Below are the code and all the weights of a small trained network. Each question names an input and a target symbol and asks about switching units off, where a switched-off unit gives its printed mean instead of its output.

import numpy as np


def w(rows, s, z=0):
    codes = np.array(rows[::2]) - 128.0
    scale = np.full(codes.shape[1], s)
    scale[-1] = z or s
    return codes * scale


def norm(h):
    return h / np.sqrt((h * h).mean(-1, keepdims=True) + 1e-5)


def softmax(a):
    e = np.exp(a - a.max(-1, keepdims=True))
    return e / e.sum(-1, keepdims=True)


def log_softmax(a):
    a = a - a.max(-1, keepdims=True)
    return a - np.log(np.exp(a).sum(-1, keepdims=True))


def net(x, mask):
    ids = ['γδηθμτψω'.index(c) for c in x.split()]
    T = len(ids)
    res = E[ids] + P[:T]
    u = 0
    for l in range(2):
        r = norm(res)
        for j in range(3):
            rows = slice(4 * j, 4 * j + 4)
            q, k, v = (r @ M[l][rows].T for M in (Q, K, V))
            z = softmax(np.where(np.tri(T) > 0, q @ k.T / 4**0.5, -1e9)) @ v
            o = O[l][rows]
            res = res + np.where(mask[u + j], z, o[:, -1]) @ o[:, :-1]
        u += 3
    return log_softmax(norm(res)[-1] @ U[:, :-1].T + U[:, -1])


Q, K, V, O = {}, {}, {}, {}
E = w([
[122,139,116],'γ',
[83,106,164],'δ',
[122,136,248],'η',
[72,186,135],'θ',
[99,75,189],'μ',
[135,199,128],'τ',
[106,184,206],'ψ',
[133,201,130],'ω',
],0.016)
P = w([
[36,76,177],'0',
[179,113,51],'1',
[54,61,173],'2',
[179,112,51],'3',
[1,99,79],'4',
[177,110,52],'5',
],0.0099)
Q[0] = w([
[123,139,82],'0.h1',
[143,139,144],'0.h1',
[118,150,191],'0.h1',
[3,96,173],'0.h1',
[109,139,143],'0.h2',
[157,68,87],'0.h2',
[206,85,128],'0.h2',
[176,83,101],'0.h2',
[234,126,145],'0.h3',
[187,121,55],'0.h3',
[105,179,136],'0.h3',
[133,170,80],'0.h3',
],0.032)
K[0] = w([
[95,149,104],'0.h1',
[140,145,140],'0.h1',
[118,148,219],'0.h1',
[28,42,250],'0.h1',
[120,141,131],'0.h2',
[98,66,1],'0.h2',
[186,83,43],'0.h2',
[138,81,51],'0.h2',
[192,154,4],'0.h3',
[245,134,97],'0.h3',
[102,56,143],'0.h3',
[179,62,138],'0.h3',
],0.023)
V[0] = w([
[101,96,146],'0.h1',
[251,156,254],'0.h1',
[174,100,244],'0.h1',
[90,85,150],'0.h1',
[107,159,190],'0.h2',
[91,176,162],'0.h2',
[206,142,169],'0.h2',
[182,64,157],'0.h2',
[175,47,234],'0.h3',
[188,148,103],'0.h3',
[170,150,124],'0.h3',
[190,188,147],'0.h3',
],0.021)
O[0] = w([
[95,134,95,163],'0.h1',
[37,32,246,10],'0.h1',
[14,69,161,97],'0.h1',
[83,140,77,176],'0.h1',
[193,111,187,181],'0.h2',
[189,90,167,186],'0.h2',
[69,126,190,71],'0.h2',
[97,194,141,79],'0.h2',
[133,203,253,107],'0.h3',
[106,70,191,32],'0.h3',
[133,90,163,64],'0.h3',
[185,69,149,38],'0.h3',
],0.022,0.012)
Q[1] = w([
[77,106,4],'1.h1',
[94,153,152],'1.h1',
[97,183,143],'1.h1',
[89,200,159],'1.h1',
[154,127,139],'1.h2',
[212,131,135],'1.h2',
[189,125,165],'1.h2',
[145,116,214],'1.h2',
[89,184,141],'1.h3',
[62,218,147],'1.h3',
[122,136,132],'1.h3',
[73,206,111],'1.h3',
],0.026)
K[1] = w([
[101,178,21],'1.h1',
[87,157,184],'1.h1',
[104,205,160],'1.h1',
[94,223,183],'1.h1',
[133,132,85],'1.h2',
[114,98,16],'1.h2',
[140,140,43],'1.h2',
[178,202,104],'1.h2',
[51,157,152],'1.h3',
[8,203,187],'1.h3',
[115,142,140],'1.h3',
[5,98,103],'1.h3',
],0.023)
V[1] = w([
[133,160,128],'1.h1',
[98,2,218],'1.h1',
[120,95,139],'1.h1',
[131,144,139],'1.h1',
[68,134,102],'1.h2',
[134,142,132],'1.h2',
[108,166,125],'1.h2',
[214,196,173],'1.h2',
[31,166,153],'1.h3',
[119,55,109],'1.h3',
[209,151,110],'1.h3',
[100,124,93],'1.h3',
],0.018)
O[1] = w([
[90,114,149,144],'1.h1',
[249,253,36,1],'1.h1',
[177,162,97,104],'1.h1',
[82,115,149,128],'1.h1',
[125,80,141,132],'1.h2',
[127,129,139,132],'1.h2',
[125,94,160,138],'1.h2',
[118,229,180,144],'1.h2',
[134,196,25,106],'1.h3',
[160,99,162,114],'1.h3',
[100,116,192,161],'1.h3',
[135,201,134,139],'1.h3',
],0.017)
U = w([
[248,204,104,180],'γ',
[166,116,165,149],'δ',
[70,111,204,147],'η',
[156,179,235,253],'θ',
[141,153,147,59],'μ',
[195,100,170,200],'τ',
[102,186,37,32],'ψ',
[170,51,47,134],'ω',
],0.012,0.0024)

Each question gives the input, a string of symbols that net reads in full, and the target symbol t.
The units are the heads (4 rows each of Q, K, V and O). Each row of codes is followed by its name. A weight is (code - 128) times the scale printed after its matrix; where a second scale follows, it is the last column's (O and U).
mask holds one flag per head, layer by layer. A switched-off head (its flag False) gives its mean, the last column of its rows in O, instead of its output. The means were averaged over made-up inputs and are rounded, as every weight is.
A unit's drop is (log p(t) with every unit on - log p(t) with that unit switched off) / (log p(t) with every unit on - log p(t) with every unit switched off).
The circuit of an input: a set's keep is (log p(t) with only the set's units on - log p(t) with every unit switched off) / (log p(t) with every unit on - log p(t) with every unit switched off). Starting from all 6 units, units are removed one at a time, each time the one whose removal leaves the highest keep (on an exact tie, the one counted first), for as long as the keep stays at least 0.8.
units of the circuit, in order: the units of the circuit, biggest drop first
most important unit: the unit with the biggest drop
heads that matter: for each layer, one digit per head in row order, 1 if its drop is at least 0.15 and else 0, layers parted by /
drop when u is switched off: that unit's drop, to one decimal
input η γ ω, target θ: units of the circuit, in order	0.h3
input θ τ δ γ γ, target η: heads that matter	111 / 100
input θ η ω, target ω: heads that matter	111 / 110
input γ θ ψ θ ψ, target γ: heads that matter	110 / 101
input ω γ θ θ θ, target ω: heads that matter	011 / 100
input γ η ψ θ γ, target γ: units of the circuit, in order	0.h3; 0.h2; 0.h1
input ω γ η ω δ, target θ: heads that matter	011 / 100
input μ γ θ ω, target τ: heads that matter	100 / 001
input θ ψ ω, target ω: heads that matter	101 / 010
input ψ ψ μ, target γ: units of the circuit, in order	1.h1; 0.h1; 0.h2
input θ ψ δ γ τ, target η: heads that matter	010 / 100
input γ γ γ θ, target γ: heads that matter	100 / 000
input η ω ω, target θ: heads that matter	010 / 100
input δ γ ω, target η: most important unit	1.h1
input γ ψ ψ θ γ ψ, target θ: units of the circuit, in order	0.h1; 1.h1
input ω η τ μ ψ, target τ: heads that matter	011 / 101
input θ θ ψ, target ω: heads that matter	111 / 110
input θ δ θ, target ω: heads that matter	111 / 100
input θ θ θ γ η, target ω: heads that matter	111 / 011
input η γ γ, target θ: most important unit	0.h3
input ω δ η γ μ, target θ: heads that matter	111 / 101
input τ τ ψ ψ, target θ: units of the circuit, in order	1.h1; 0.h1
input θ γ ψ, target ω: units of the circuit, in order	0.h3; 1.h2; 0.h2
input ψ θ ω, target γ: drop when 1.h1 is switched off	2.6
input γ γ τ ψ γ η, target η: drop when 0.h2 is switched off	0.0
input τ γ δ δ μ, target η: drop when 0.h2 is switched off	0.1
input θ δ θ γ γ, target ω: most important unit	0.h2
input ω γ τ ψ γ, target τ: drop when 1.h3 is switched off	0.3
